(in the rows, 128 means zero)
Rows lie near named flat spaces through zero. A row that begins with a name and a colon came from that space; any other row is followed by the name of its block's space that it lies nearest.
q934q916: | 132 | 104 | 145 | 134 | 114 | 117 | 135 | 138 | 114 | 142 | 116 | 154 | 136 | 137 | 147 | 141 | 138 | 127 | 113 | 146 | 167 | 137 | 125 | 109 | 124 |
q934q916: | 136 | 114 | 123 | 144 | 144 | 144 | 116 | 109 | 126 | 159 | 105 | 129 | 111 | 120 | 125 | 118 | 129 | 137 | 111 | 149 | 114 | 115 | 125 | 130 | 127 |
q945q448: | 140 | 137 | 124 | 117 | 110 | 131 | 127 | 172 |  93 |  89 | 150 | 113 | 124 | 136 | 112 | 149 | 119 | 133 | 121 | 115 | 145 | 139 | 141 | 134 | 134 |
q442q340: | 132 | 135 | 126 | 120 | 163 | 108 | 130 | 141 | 141 | 124 | 154 | 115 | 159 | 127 | 139 | 126 | 160 | 130 | 136 | 119 |  99 | 107 | 123 | 146 | 141 |
q945q448: | 149 |  90 | 120 | 100 |  97 | 139 | 124 | 109 |  93 | 124 | 121 | 131 | 102 | 128 | 127 | 129 | 109 | 114 |  95 | 130 | 157 | 120 | 155 | 141 | 110 |
q945q448: | 142 | 108 | 122 | 133 | 128 | 110 | 139 | 114 | 128 | 162 | 112 | 133 | 120 | 124 | 145 | 126 | 143 | 133 | 105 | 154 | 139 | 117 | 107 | 109 | 125 |
q442q340: | 138 | 168 | 147 | 103 | 151 | 124 | 140 | 164 | 146 | 120 | 161 | 122 | 129 | 141 | 121 | 134 | 136 | 150 | 146 |  94 |  87 | 120 | 152 | 146 | 155 |
q934q916: | 141 | 127 | 143 |  94 | 106 | 123 | 146 | 135 | 126 | 125 | 143 | 143 | 114 | 148 | 137 | 132 | 126 | 132 | 121 | 112 | 139 | 131 | 154 | 128 | 128 |
q442q340: | 117 |  97 | 147 | 156 | 159 | 140 | 110 | 118 | 137 | 139 | 118 | 165 | 166 | 140 | 156 | 118 | 165 | 123 | 131 | 157 | 121 | 127 | 128 | 136 | 122 |
q814q134: | 100 | 157 | 115 | 154 | 133 | 151 | 120 | 139 | 133 | 124 | 136 | 118 | 123 | 140 | 114 | 116 | 133 | 146 | 144 | 126 | 112 | 155 | 114 | 115 | 129 |
q442q340: |  73 | 162 | 104 | 100 | 167 | 107 | 125 | 149 | 139 | 121 | 201 |  80 | 184 | 132 | 131 | 110 | 168 | 125 | 158 |  65 |  97 | 125 | 124 | 157 | 140 |
q945q448: | 139 | 107 | 150 | 145 | 153 | 118 | 118 | 128 | 132 | 144 | 103 | 144 | 152 | 109 | 137 | 142 | 132 | 119 | 126 | 147 | 131 | 108 | 125 | 137 | 136 |
q464q107: | 156 | 164 | 157 | 105 | 144 | 128 | 149 | 155 | 156 | 132 | 147 | 141 | 109 | 150 | 128 | 132 | 137 | 159 | 139 | 110 |  84 | 119 | 155 | 135 | 153 |
q442q340: | 140 | 103 | 160 | 136 | 136 | 141 | 121 | 119 | 133 | 144 | 102 | 168 | 130 | 133 | 141 | 132 | 129 | 127 | 122 | 147 | 131 | 123 | 149 | 134 | 127 |
q934q916: | 106 | 101 | 135 | 173 | 169 | 155 |  95 | 124 | 118 | 165 | 105 | 144 | 152 | 126 | 134 | 119 | 154 | 135 | 118 | 158 | 123 | 128 | 122 | 135 | 127 |
q814q134: | 108 | 155 | 144 | 123 |  97 | 135 | 156 | 133 | 145 | 155 | 132 | 155 |  96 | 166 | 137 | 119 | 130 | 156 | 134 | 119 | 140 | 166 | 131 |  86 | 126 |
q934q916: | 104 | 123 | 155 | 126 | 149 | 148 | 117 | 134 | 135 | 142 | 140 | 157 | 150 | 152 | 141 | 119 | 150 | 134 | 138 | 115 | 117 | 136 | 157 | 145 | 130 |
q442q340: | 109 | 135 | 118 | 140 | 161 | 138 | 114 | 133 | 136 | 121 | 152 | 119 | 155 | 138 | 133 | 112 | 161 | 134 | 141 | 125 |  96 | 128 | 123 | 143 | 131 |
q464q107: | 116 | 156 | 134 | 132 | 136 | 131 | 138 | 120 | 163 | 134 | 133 | 135 | 124 | 140 | 131 | 114 | 134 | 140 | 151 | 121 |  99 | 136 | 124 | 119 | 132 |
q945q448: | 120 | 105 | 123 | 142 | 122 | 146 | 117 |  84 | 136 | 140 | 101 | 143 | 119 | 123 | 133 | 110 | 119 | 115 | 125 | 148 | 129 | 128 | 126 | 126 | 109 |
q464q107: | 142 | 140 | 130 | 118 | 140 | 131 | 133 | 153 | 126 | 118 | 153 | 126 | 127 | 148 | 131 | 128 | 151 | 148 | 125 | 123 | 105 | 126 | 138 | 136 | 139 |
q945q448: | 145 | 129 | 131 | 143 | 122 | 157 | 117 | 118 | 127 | 119 | 103 | 137 |  98 | 125 | 111 | 127 | 103 | 133 | 126 | 144 | 115 | 130 | 139 | 131 | 125 |
q945q448: | 144 |  96 | 138 | 144 | 122 | 119 | 127 | 128 | 112 | 143 | 100 | 147 | 132 | 120 | 140 | 143 | 130 | 122 | 107 | 160 | 160 | 124 | 118 | 115 | 124 |
q934q916: | 127 | 111 | 161 | 147 | 121 | 125 | 138 | 124 | 130 | 192 |  84 | 168 | 112 | 130 | 141 | 139 | 123 | 142 | 110 | 153 | 162 | 136 | 124 |  94 | 131 |
q814q134: |  87 | 150 | 131 | 150 | 109 | 168 | 126 |  99 | 160 | 124 | 123 | 157 | 111 | 160 | 129 |  96 | 123 | 136 | 159 | 128 | 113 | 172 | 131 | 106 | 108 |
q442q340: | 151 | 145 | 136 | 113 | 114 | 142 | 140 | 118 | 152 | 100 | 134 | 144 | 101 | 148 | 127 | 119 | 119 | 135 | 141 | 126 |  97 | 131 | 148 | 131 | 126 |
q464q107: | 172 | 128 | 121 | 108 |  89 | 134 | 143 | 136 | 110 |  95 | 130 | 128 |  84 | 141 | 120 | 137 | 109 | 135 | 109 | 137 | 135 | 132 | 141 | 121 | 123 |
q464q107: | 140 | 116 | 114 | 121 | 151 |  88 | 143 | 161 | 115 | 135 | 169 | 115 | 165 | 146 | 162 | 130 | 196 | 142 | 107 | 140 | 130 | 115 | 101 | 121 | 138 |
q934q916: | 114 | 111 | 133 | 168 | 138 | 115 | 122 | 115 | 141 | 134 | 102 | 146 | 162 | 117 | 146 | 129 | 142 | 113 | 139 | 161 | 143 | 133 |  94 | 109 | 121 |
q442q340: | 113 | 146 | 121 | 124 | 123 | 133 | 127 | 142 | 119 | 131 | 137 | 111 | 120 | 127 | 112 | 130 | 117 | 135 | 130 | 109 | 132 | 138 | 129 | 126 | 133 |
q934q916: | 139 | 146 | 102 | 105 | 117 | 143 | 130 | 118 | 135 |  77 | 162 | 109 | 112 | 145 | 121 | 108 | 130 | 127 | 139 | 113 |  91 | 130 | 140 | 145 | 119 |
q464q107: | 117 | 143 | 146 | 124 | 135 | 116 | 136 | 152 | 132 | 147 | 133 | 131 | 137 | 129 | 128 | 140 | 130 | 138 | 134 | 111 | 136 | 132 | 131 | 122 | 142 |
q945q448: | 110 | 109 | 130 | 147 | 135 | 145 | 102 | 113 | 123 | 109 | 114 | 136 | 153 | 116 | 125 | 125 | 119 | 104 | 140 | 134 | 134 | 131 | 132 | 146 | 116 |
q442q340: | 132 | 101 | 138 | 140 | 129 | 147 | 120 |  92 | 146 | 117 | 115 | 166 | 135 | 145 | 151 | 108 | 143 | 116 | 134 | 155 | 115 | 130 | 136 | 132 | 109 |
q814q134: | 131 | 138 | 128 | 119 | 130 | 126 | 128 | 154 | 119 |  99 | 152 | 120 | 141 | 135 | 125 | 136 | 134 | 129 | 134 | 115 | 124 | 131 | 136 | 139 | 134 |
q464q107: | 125 | 140 | 130 | 120 | 118 |  97 | 153 | 116 | 154 | 145 | 125 | 130 | 127 | 124 | 140 | 127 | 128 | 126 | 137 | 124 | 134 | 127 | 108 | 104 | 130 |
q464q107: | 113 |  98 | 145 | 177 | 136 | 156 |  98 |  88 | 135 | 149 |  64 | 160 | 132 | 102 | 123 | 126 | 100 | 108 | 134 | 164 | 140 | 130 | 123 | 127 | 114 |
q464q107: |  98 | 134 | 109 | 132 | 148 | 138 | 113 | 140 | 118 | 118 | 160 | 107 | 154 | 137 | 127 | 115 | 154 | 131 | 135 | 113 | 115 | 135 | 125 | 143 | 127 |
q814q134: | 126 | 153 | 159 | 100 | 148 | 120 | 145 | 160 | 144 | 151 | 156 | 139 | 133 | 150 | 136 | 133 | 147 | 153 | 136 |  95 | 107 | 125 | 155 | 136 | 152 |
q814q134: | 130 | 185 | 122 | 113 | 118 | 112 | 152 | 216 | 101 | 113 | 179 |  92 | 117 | 151 | 108 | 155 | 140 | 171 | 125 |  95 | 136 | 152 | 121 | 107 | 158 |
q814q134: | 135 | 142 | 125 | 112 | 136 | 130 | 124 | 152 | 122 |  91 | 158 | 113 | 139 | 134 | 120 | 133 | 133 | 128 | 137 | 108 | 110 | 124 | 144 | 152 | 136 |
q814q134: | 145 | 168 | 126 |  85 | 120 | 130 | 138 | 172 | 121 |  70 | 181 | 103 | 121 | 145 | 108 | 138 | 120 | 137 | 143 |  82 | 102 | 129 | 161 | 155 | 143 |
q442q340: | 117 | 127 | 126 | 122 | 143 | 128 | 120 | 129 | 124 | 138 | 137 | 118 | 139 | 122 | 126 | 125 | 133 | 126 | 128 | 115 | 122 | 120 | 133 | 142 | 132 |
q945q448: | 152 |  99 | 139 | 104 | 128 |  99 | 144 | 123 | 120 | 166 | 121 | 137 | 126 | 123 | 149 | 137 | 139 | 126 |  98 | 134 | 149 | 103 | 132 | 126 | 132 |
q945q448: | 138 | 114 | 102 | 149 | 116 | 124 | 130 | 127 | 108 | 133 | 119 | 118 | 116 | 129 | 132 | 127 | 141 | 135 | 104 | 162 | 146 | 134 |  96 | 102 | 120 |
q934q916: | 125 | 106 | 145 | 128 | 128 |  99 | 132 | 137 | 126 | 123 | 127 | 145 | 169 | 124 | 151 | 144 | 142 | 108 | 131 | 133 | 160 | 125 | 121 | 125 | 127 |
q814q134: | 170 | 133 | 135 |  72 | 156 | 106 | 142 | 160 | 118 | 140 | 166 | 106 | 123 | 130 | 130 | 139 | 147 | 146 | 105 |  97 |  97 |  85 | 161 | 164 | 156 |
q464q107: | 132 | 144 | 125 |  89 | 108 | 106 | 146 | 172 |  99 | 119 | 163 | 103 | 124 | 134 | 119 | 150 | 123 | 136 | 116 |  91 | 155 | 131 | 140 | 128 | 141 |
q814q134: | 102 | 155 | 118 | 151 | 109 | 151 | 118 | 122 | 137 |  89 | 122 | 123 | 124 | 126 | 105 | 123 |  98 | 119 | 160 | 121 | 126 | 158 | 120 | 120 | 118 |
q934q916: | 101 | 141 | 167 | 133 | 130 | 106 | 143 | 126 | 165 | 151 | 114 | 160 | 154 | 126 | 144 | 136 | 124 | 120 | 159 | 115 | 142 | 139 | 125 | 111 | 135 |
| 118 | 145 | 155 | 101 | 119 | 105 | 150 | 150 | 141 | 129 | 147 | 141 | 143 | 139 | 138 | 141 | 128 | 128 | 144 |  96 | 142 | 135 | 143 | 124 | 138 |  q442q340
| 100 | 110 | 120 | 164 | 156 | 157 |  93 | 141 | 102 | 125 | 131 | 127 | 160 | 133 | 127 | 122 | 153 | 129 | 125 | 143 | 129 | 139 | 124 | 142 | 123 |  q464q107
| 168 |  99 | 134 |  96 | 109 |  92 | 149 | 135 | 106 | 141 | 126 | 130 | 120 | 121 | 144 | 149 | 129 | 122 |  92 | 135 | 163 | 105 | 132 | 124 | 131 |  q814q134
| 104 | 146 | 134 | 161 | 110 | 137 | 131 | 149 | 124 | 134 | 115 | 139 | 122 | 139 | 121 | 136 | 122 | 143 | 136 | 138 | 154 | 166 | 108 |  91 | 128 |  q934q916
| 140 | 119 | 131 | 126 | 161 | 128 | 121 | 120 | 141 | 133 | 134 | 131 | 143 | 128 | 139 | 118 | 152 | 129 | 128 | 134 |  95 | 105 | 134 | 149 | 133 |  q464q107
| 126 | 139 | 150 | 125 | 152 | 142 | 117 | 184 | 104 | 131 | 150 | 129 | 140 | 143 | 119 | 146 | 143 | 152 | 123 | 110 | 123 | 132 | 155 | 147 | 150 |  q464q107
| 145 | 183 | 123 |  88 | 119 | 110 | 168 | 162 | 142 | 137 | 169 | 104 |  89 | 153 | 120 | 128 | 136 | 169 | 127 |  94 | 101 | 131 | 132 | 111 | 151 |  q945q448
| 128 | 143 |  84 | 141 | 105 | 150 | 120 | 122 | 111 |  93 | 134 |  95 |  97 | 129 | 103 | 116 | 112 | 132 | 125 | 136 | 121 | 145 | 110 | 119 | 115 |  q814q134
| 123 | 136 |  87 | 130 | 126 | 130 | 122 | 116 | 120 | 113 | 140 |  89 | 119 | 118 | 114 | 114 | 126 | 125 | 125 | 127 | 116 | 126 | 108 | 130 | 120 |  q442q340
| 127 | 137 |  83 | 130 |  97 | 165 | 122 |  81 | 136 |  86 | 132 | 112 |  87 | 140 | 113 |  91 | 111 | 122 | 135 | 136 | 100 | 144 | 124 | 126 |  99 |  q442q340
| 145 | 110 | 125 | 147 | 132 | 143 | 118 | 132 | 115 | 117 | 122 | 139 | 126 | 139 | 134 | 126 | 144 | 135 | 114 | 159 | 125 | 130 | 125 | 127 | 123 |  q464q107
| 113 | 164 | 140 | 131 | 129 | 137 | 138 | 138 | 152 | 131 | 136 | 135 | 118 | 144 | 122 | 123 | 125 | 146 | 151 | 112 | 108 | 146 | 132 | 117 | 137 |  q464q107
| 150 | 139 | 146 | 119 | 134 | 127 | 141 |  82 | 182 | 140 | 101 | 149 | 105 | 118 | 131 | 115 | 107 | 123 | 148 | 131 |  87 | 107 | 137 | 132 | 129 |  q464q107
| 132 | 143 | 143 | 148 | 131 | 140 | 124 | 144 | 134 | 117 | 115 | 139 | 125 | 128 | 117 | 138 | 117 | 135 | 141 | 135 | 122 | 138 | 129 | 124 | 136 |  q945q448
| 113 |  88 | 129 | 155 | 139 | 112 | 113 | 128 | 104 | 154 | 105 | 133 | 164 | 107 | 141 | 141 | 140 | 111 | 110 | 153 | 172 | 124 | 104 | 121 | 123 |  q464q107
| 136 |  79 | 161 | 117 | 145 | 136 | 116 | 148 |  89 | 182 | 119 | 158 | 135 | 139 | 145 | 142 | 149 | 139 |  84 | 136 | 160 | 114 | 163 | 144 | 135 |  q934q916
| 131 | 132 | 144 | 116 | 118 | 134 | 143 | 106 | 156 | 138 | 124 | 156 | 111 | 147 | 141 | 114 | 129 | 133 | 136 | 127 | 115 | 133 | 142 | 120 | 123 |  q934q916
| 155 | 112 | 180 | 134 | 121 | 116 | 135 | 127 | 135 | 169 |  67 | 167 | 112 | 101 | 125 | 162 |  85 | 123 | 120 | 142 | 159 | 113 | 143 | 118 | 141 |  q464q107
| 122 | 156 | 134 | 110 | 150 | 141 | 129 | 102 | 167 | 146 | 130 | 122 | 110 | 122 | 115 | 108 | 113 | 134 | 150 |  99 |  76 | 112 | 149 | 149 | 137 |  q934q916
| 158 |  85 | 148 | 153 | 110 | 123 | 123 | 169 |  71 | 138 |  96 | 151 | 127 | 125 | 133 | 169 | 126 | 133 |  84 | 171 | 195 | 134 | 124 | 108 | 131 |  q464q107
| 121 | 127 | 122 | 138 | 107 | 130 | 134 | 129 | 122 | 125 | 126 | 135 | 121 | 140 | 132 | 126 | 130 | 131 | 125 | 139 | 147 | 148 | 116 | 106 | 119 |  q814q134
